Here is a tiny trained network, its code and every weight. The questions are about switching its units off for an input and a class, where a switched-off unit gives its printed mean instead of its output.

import numpy as np


def w(rows, s, z=0):
    codes = np.array(rows[::2]) - 128.0
    scale = np.full(codes.shape[1], s)
    scale[-1] = z or s
    return codes * scale


def f(y):
    return np.maximum(y, 0)


def log_softmax(a):
    a = a - a.max(-1, keepdims=True)
    return a - np.log(np.exp(a).sum(-1, keepdims=True))


def net(x, mask):
    res = np.array(x, float).reshape(1, 8) / 4 @ E
    y = f(res @ A[0][:, :-1].T + A[0][:, -1])
    res = res + np.where(mask, y, B[0][:, -1]) @ B[0][:, :-1]
    return log_softmax(res[-1] @ U[:, :-1].T + U[:, -1])


A, B = {}, {}
E = w([
[9,201,63,125,186,116,139,133],'x0',
[134,143,121,138,102,116,113,138],'x1',
[125,128,120,92,114,135,128,133],'x2',
[131,119,122,129,139,119,135,118],'x3',
[124,127,135,129,135,138,124,121],'x4',
[167,212,216,63,202,77,102,142],'x5',
[139,130,118,149,129,106,131,122],'x6',
[174,74,67,132,189,156,30,230],'x7',
],0.014)
A[0] = w([
[239,240,187,76,219,89,98,137,162],'N0',
[171,17,83,140,49,169,102,133,254],'N1',
[87,158,68,137,189,160,96,174,63],'N2',
[17,199,118,138,61,141,214,45,187],'N3',
[1,160,44,172,74,152,196,82,182],'N4',
[130,113,57,107,112,130,142,60,157],'N5',
[146,100,94,99,216,78,116,103,131],'N6',
[96,192,172,101,197,67,118,118,89],'N7',
[60,122,97,160,148,153,110,114,103],'N8',
[226,97,188,110,126,136,94,176,111],'N9',
[191,107,232,113,20,113,184,37,196],'N10',
[94,197,15,107,200,91,98,206,88],'N11',
[198,51,144,133,122,136,59,108,101],'N12',
[199,145,175,82,196,111,39,170,105],'N13',
[103,235,199,84,96,39,125,43,122],'N14',
[128,67,58,139,172,182,108,181,131],'N15',
],0.0092,0.0063)
B[0] = w([
[155,179,175,90,75,104,167,165,252],'N0',
[142,98,68,184,157,140,118,151,237],'N1',
[88,134,166,116,103,108,92,102,184],'N2',
[160,81,107,97,191,49,152,138,250],'N3',
[132,80,130,129,153,32,136,162,237],'N4',
[145,98,126,106,139,115,97,122,164],'N5',
[145,130,157,125,78,134,117,121,169],'N6',
[121,196,135,103,115,165,134,121,197],'N7',
[124,107,162,145,115,91,142,122,164],'N8',
[177,101,177,108,133,102,159,195,205],'N9',
[24,92,216,210,1,151,58,71,233],'N10',
[85,161,175,130,97,130,113,91,219],'N11',
[165,125,99,125,148,159,151,166,192],'N12',
[168,111,187,113,106,87,130,147,224],'N13',
[114,207,107,69,151,153,204,111,223],'N14',
[105,113,108,166,109,161,77,132,210],'N15',
],0.013,0.019)
U = w([
[12,22,76,211,96,119,48,47,239],'0',
[233,58,139,80,147,28,207,192,167],'1',
[91,173,200,129,49,155,127,99,177],'2',
[128,223,65,61,203,125,252,88,4],'3',
[247,50,17,202,143,254,128,176,47],'4',
],0.0069,0.0036)

Each question gives the input, the list of numbers given to net, and the class t.
The units are the neurons (one row each of A and B). Each row of codes is followed by its name. A weight is (code - 128) times the scale printed after its matrix; where a second scale follows, it is the last column's (A, B and U).
mask holds one flag per neuron, in row order. A switched-off neuron (its flag False) gives its mean, the last column of its row in B, instead of its output. The means were averaged over made-up inputs and are rounded, as every weight is.
A unit's drop is (log p(t) with every unit on - log p(t) with that unit switched off) / (log p(t) with every unit on - log p(t) with every unit switched off).
The circuit of an input: a set's keep is (log p(t) with only the set's units on - log p(t) with every unit switched off) / (log p(t) with every unit on - log p(t) with every unit switched off). Starting from the 12 units with the biggest drops (on a tie, the unit counted first), units are removed one at a time, each time the one whose removal leaves the highest keep (on an exact tie, the one counted first), for as long as the keep stays at least 0.8.
circuit, biggest first: the units of the circuit, biggest drop first
k most important neurons: the k neurons with the biggest drops, biggest first
drop when u is switched off: that unit's drop, to one decimal
input [-5,3,-8,5,-8,7,-3,-8], class 2: circuit, biggest first	[N10]
input [-4,1,-1,-6,-6,0,2,-6], class 0: circuit, biggest first	[N10 N0]
input [-7,0,8,-8,0,-6,6,1], class 4: 2 most important neurons	[N1 N12]
input [1,-2,-8,4,-8,6,-2,-2], class 3: 2 most important neurons	[N14 N10]
input [2,4,-1,2,-5,1,8,8], class 2: 2 most important neurons	[N11 N3]
input [1,8,1,-3,5,-6,-5,-4], class 1: 3 most important neurons	[N3 N4 N15]
input [-1,-7,-5,1,7,1,-6,0], class 2: 2 most important neurons	[N3 N4]
input [2,8,0,0,8,-7,-2,-4], class 1: 2 most important neurons	[N3 N4]
input [3,3,5,-7,-4,4,8,0], class 3: 2 most important neurons	[N10 N14]
input [-2,-5,7,-2,3,-6,4,1], class 4: 3 most important neurons	[N10 N1 N11]
input [5,-7,-7,-8,6,0,7,-8], class 1: 3 most important neurons	[N4 N3 N11]
input [3,2,-3,-3,-3,0,-2,6], class 0: 3 most important neurons	[N0 N14 N15]
input [-8,-4,3,1,7,-4,-3,-3], class 0: drop when N10 is switched off	1.2
input [-5,-2,-5,6,-3,6,4,-7], class 2: drop when N10 is switched off	3.3
input [4,7,1,8,2,-3,3,-5], class 1: drop when N3 is switched off	0.0
input [1,7,1,8,-5,-7,2,2], class 0: most important neuron	[N9]
input [0,-5,-6,-3,-6,5,-1,-1], class 2: 2 most important neurons	[N3 N4]
